Here is a tiny trained network, its code and every weight. The questions are about switching its units off for an input and a class, where a switched-off unit gives its printed mean instead of its output.

import numpy as np


def w(rows, s, z=0):
    codes = np.array(rows[::2]) - 128.0
    scale = np.full(codes.shape[1], s)
    scale[-1] = z or s
    return codes * scale


def norm(h):
    return h / np.sqrt((h * h).mean(-1, keepdims=True) + 1e-5)


def f(y):
    return np.maximum(y, 0)


def log_softmax(a):
    a = a - a.max(-1, keepdims=True)
    return a - np.log(np.exp(a).sum(-1, keepdims=True))


def net(x, mask):
    res = np.array(x, float).reshape(1, 2) / 4 @ E
    u = 0
    for l in range(2):
        y = f(norm(res) @ A[l][:, :-1].T + A[l][:, -1])
        res = res + np.where(mask[u : u + 8], y, B[l][:, -1]) @ B[l][:, :-1]
        u += 8
    return log_softmax(norm(res)[-1] @ U[:, :-1].T + U[:, -1])


A, B = {}, {}
E = w([
[167,63,111,160,132,116,27,217,253],'x0',
[134,24,57,210,82,136,116,132,169],'x1',
],0.0063)
A[0] = w([
[129,30,69,161,13,163,230,88,44,57],'0.n1',
[183,109,191,33,127,23,109,186,131,6],'0.n2',
[135,191,174,92,184,107,244,94,72,181],'0.n3',
[162,115,156,141,149,125,76,132,147,141],'0.n4',
[253,172,188,161,165,91,107,240,209,105],'0.n5',
[100,168,125,91,144,120,42,114,149,40],'0.n6',
[124,101,41,159,76,155,165,87,101,5],'0.n7',
[73,78,35,202,59,96,102,120,122,147],'0.n8',
],0.0053,0.0031)
B[0] = w([
[110,171,99,185,129,188,147,44,87,213],'0.n1',
[113,149,141,63,137,191,161,23,150,168],'0.n2',
[123,63,130,150,122,76,136,193,138,254],'0.n3',
[108,70,86,10,149,142,120,174,175,173],'0.n4',
[108,168,146,183,116,166,152,3,64,233],'0.n5',
[121,124,120,106,172,207,145,86,125,152],'0.n6',
[117,231,111,166,147,177,144,97,105,165],'0.n7',
[154,130,156,109,124,38,131,143,109,211],'0.n8',
],0.0071,0.0074)
A[1] = w([
[109,141,124,79,130,190,189,108,83,122],'1.n1',
[93,119,125,123,149,79,160,212,117,108],'1.n2',
[166,101,140,127,101,48,101,144,162,99],'1.n3',
[176,160,173,94,177,217,92,141,139,81],'1.n4',
[132,160,164,108,151,255,107,117,162,6],'1.n5',
[138,139,156,148,122,91,159,206,98,70],'1.n6',
[133,157,145,66,162,234,108,81,172,111],'1.n7',
[143,128,162,126,112,118,132,149,100,32],'1.n8',
],0.0093,0.0019)
B[1] = w([
[166,122,118,138,121,115,60,182,215,253],'1.n1',
[149,204,174,56,158,82,197,199,79,186],'1.n2',
[128,42,121,116,91,110,125,237,177,186],'1.n3',
[57,130,115,152,152,169,88,124,118,186],'1.n4',
[88,163,159,22,118,215,76,61,199,207],'1.n5',
[193,221,144,17,254,90,110,151,83,179],'1.n6',
[69,158,95,97,111,173,141,140,109,244],'1.n7',
[130,154,110,136,168,134,161,193,114,148],'1.n8',
],0.0084,0.0074)
U = w([
[181,205,175,35,190,37,180,223,110,164],'0',
[141,185,82,247,87,128,168,56,112,197],'1',
[40,174,141,45,114,229,88,83,204,145],'2',
[176,23,111,148,68,53,105,218,216,180],'3',
[181,109,195,110,121,115,128,87,146,1],'4',
],0.011,0.0042)

Each question gives the input, the list of numbers given to net, and the class t.
The units are the neurons (one row each of A and B). Each row of codes is followed by its name. A weight is (code - 128) times the scale printed after its matrix; where a second scale follows, it is the last column's (A, B and U).
mask holds one flag per neuron, layer by layer. A switched-off neuron (its flag False) gives its mean, the last column of its row in B, instead of its output. The means were averaged over made-up inputs and are rounded, as every weight is.
A unit's drop is (log p(t) with every unit on - log p(t) with that unit switched off) / (log p(t) with every unit on - log p(t) with every unit switched off).
most important unit: the unit with the biggest drop
top k neurons: the k neurons with the biggest drops, biggest first
top k neurons in layer l: the k neurons of layer l with the biggest drops, biggest first
drop of u: that unit's drop, to one decimal
input [4,1], class 3: top 4 neurons in layer 0 : [0.n1 0.n2 0.n7 0.n8]
input [0,-4], class 0: most important unit : 0.n3
input [-1,0], class 0: top 2 neurons : [0.n3 0.n5]
input [0,-2], class 0: top 2 neurons : [0.n3 0.n1]
input [1,5], class 3: top 2 neurons : [0.n5 0.n8]
input [5,1], class 3: top 3 neurons : [0.n1 0.n2 0.n7]
input [-6,0], class 0: top 2 neurons : [0.n5 0.n3]
input [1,2], class 3: top 2 neurons in layer 0 : [0.n8 0.n3]
input [0,0], class 0: top 2 neurons : [0.n2 0.n1]
input [8,0], class 2: top 2 neurons : [0.n3 0.n5]
input [-4,1], class 1: top 2 neurons in layer 0 : [0.n1 0.n8]
input [-7,-1], class 0: top 2 neurons in layer 0 : [0.n3 0.n5]
input [1,4], class 3: top 2 neurons in layer 0 : [0.n5 0.n8]
input [0,4], class 1: top 2 neurons : [0.n1 0.n3]
input [0,-1], class 0: top neuron : [0.n3]
input [-6,-1], class 0: drop of 0.n5 : 0.2
